Below is a small trained network, with its code and all its weights. Each question gives an input and a class and asks what happens when units are switched off, that is, made to give their printed mean instead of their output.

import numpy as np


def w(rows, s, z=0):
    codes = np.array(rows[::2]) - 128.0
    scale = np.full(codes.shape[1], s)
    scale[-1] = z or s
    return codes * scale


def f(y):
    return np.maximum(y, 0)


def log_softmax(a):
    a = a - a.max(-1, keepdims=True)
    return a - np.log(np.exp(a).sum(-1, keepdims=True))


def net(x, mask):
    res = np.array(x, float).reshape(1, 3) / 4 @ E
    y = f(res @ A[0][:, :-1].T + A[0][:, -1])
    res = res + np.where(mask, y, B[0][:, -1]) @ B[0][:, :-1]
    return log_softmax(res[-1] @ U[:, :-1].T + U[:, -1])


A, B = {}, {}
E = w([
[49,201,167,215,129,140],'x0',
[147,150,75,147,105,7],'x1',
[108,125,228,108,228,89],'x2',
],0.015)
A[0] = w([
[128,96,90,93,86,138,92],'N0',
[208,188,150,135,106,49,146],'N1',
[145,124,121,146,109,43,161],'N2',
[108,175,138,192,101,76,132],'N3',
[138,85,167,116,161,245,145],'N4',
[200,50,155,66,109,98,62],'N5',
[134,165,60,139,95,159,20],'N6',
[157,117,96,179,99,157,1],'N7',
[129,147,164,71,178,95,43],'N8',
[132,161,133,101,156,230,147],'N9',
[121,130,87,149,143,5,147],'N10',
[180,41,112,98,128,85,148],'N11',
[148,33,105,66,144,102,96],'N12',
[57,210,133,183,127,128,80],'N13',
[158,114,173,135,180,88,57],'N14',
[177,174,78,168,77,180,52],'N15',
[62,217,126,191,127,150,36],'N16',
[139,152,156,102,198,119,60],'N17',
[106,97,161,113,197,85,72],'N18',
],0.014,0.0031)
B[0] = w([
[117,128,183,231,38,73,196],'N0',
[85,208,51,74,137,201,216],'N1',
[178,141,14,30,162,219,217],'N2',
[72,75,126,98,183,93,222],'N3',
[149,193,18,41,190,241,247],'N4',
[33,5,116,156,152,59,235],'N5',
[229,147,123,182,67,105,203],'N6',
[203,149,116,200,59,114,178],'N7',
[173,170,155,227,11,130,199],'N8',
[146,155,63,29,174,166,211],'N9',
[213,187,65,39,186,233,254],'N10',
[82,44,174,77,202,78,234],'N11',
[59,23,182,154,205,39,231],'N12',
[34,38,176,123,192,79,241],'N13',
[197,205,160,211,16,100,196],'N14',
[235,192,198,166,39,93,219],'N15',
[27,18,154,110,130,46,240],'N16',
[211,129,138,224,76,156,199],'N17',
[196,217,143,181,2,101,214],'N18',
],0.0079,0.016)
U = w([
[153,166,58,92,190,181,229],'0',
[83,72,170,177,181,74,161],'1',
[183,174,160,249,72,108,7],'2',
],0.016,0.0012)

Each question gives the input, the list of numbers given to net, and the class t.
The units are the neurons (one row each of A and B). Each row of codes is followed by its name. A weight is (code - 128) times the scale printed after its matrix; where a second scale follows, it is the last column's (A, B and U).
mask holds one flag per neuron, in row order. A switched-off neuron (its flag False) gives its mean, the last column of its row in B, instead of its output. The means were averaged over made-up inputs and are rounded, as every weight is.
A unit's drop is (log p(t) with every unit on - log p(t) with that unit switched off) / (log p(t) with every unit on - log p(t) with every unit switched off).
The circuit of an input: a set's keep is (log p(t) with only the set's units on - log p(t) with every unit switched off) / (log p(t) with every unit on - log p(t) with every unit switched off). Starting from the 12 units with the biggest drops (on a tie, the unit counted first), units are removed one at a time, each time the one whose removal leaves the highest keep (on an exact tie, the one counted first), for as long as the keep stays at least 0.8.
circuit, biggest first: the units of the circuit, biggest drop first
most important unit: the unit with the biggest drop
top k neurons: the k neurons with the biggest drops, biggest first
drop of u: that unit's drop, to one decimal
input [6,-1,-5], class 1: top 2 neurons : N16, N13
input [5,4,-5], class 1: circuit, biggest first : N13
input [1,7,6], class 0: top 2 neurons : N10, N2
input [-6,4,-7], class 2: top 2 neurons : N15, N6
input [1,-7,8], class 2: top 2 neurons : N18, N8
input [-6,-5,4], class 1: top 2 neurons : N12, N5
input [3,6,7], class 2: top 3 neurons : N14, N18, N8
input [6,6,-6], class 0: top 2 neurons : N10, N2
input [3,1,-3], class 1: top 4 neurons : N18, N14, N8, N17
input [-8,-7,-3], class 1: top 2 neurons : N12, N5
input [8,8,4], class 0: top 4 neurons : N10, N2, N1, N12
input [0,7,-7], class 0: top 4 neurons : N10, N2, N1, N18
input [6,-7,2], class 0: top 2 neurons : N4, N9
input [5,-6,7], class 2: most important unit : N18
input [-1,3,4], class 2: top 2 neurons : N4, N14
input [5,6,-5], class 0: drop of N10 : 0.4
input [2,5,-4], class 0: drop of N11 : 0.0
input [1,-6,4], class 0: drop of N4 : 0.9
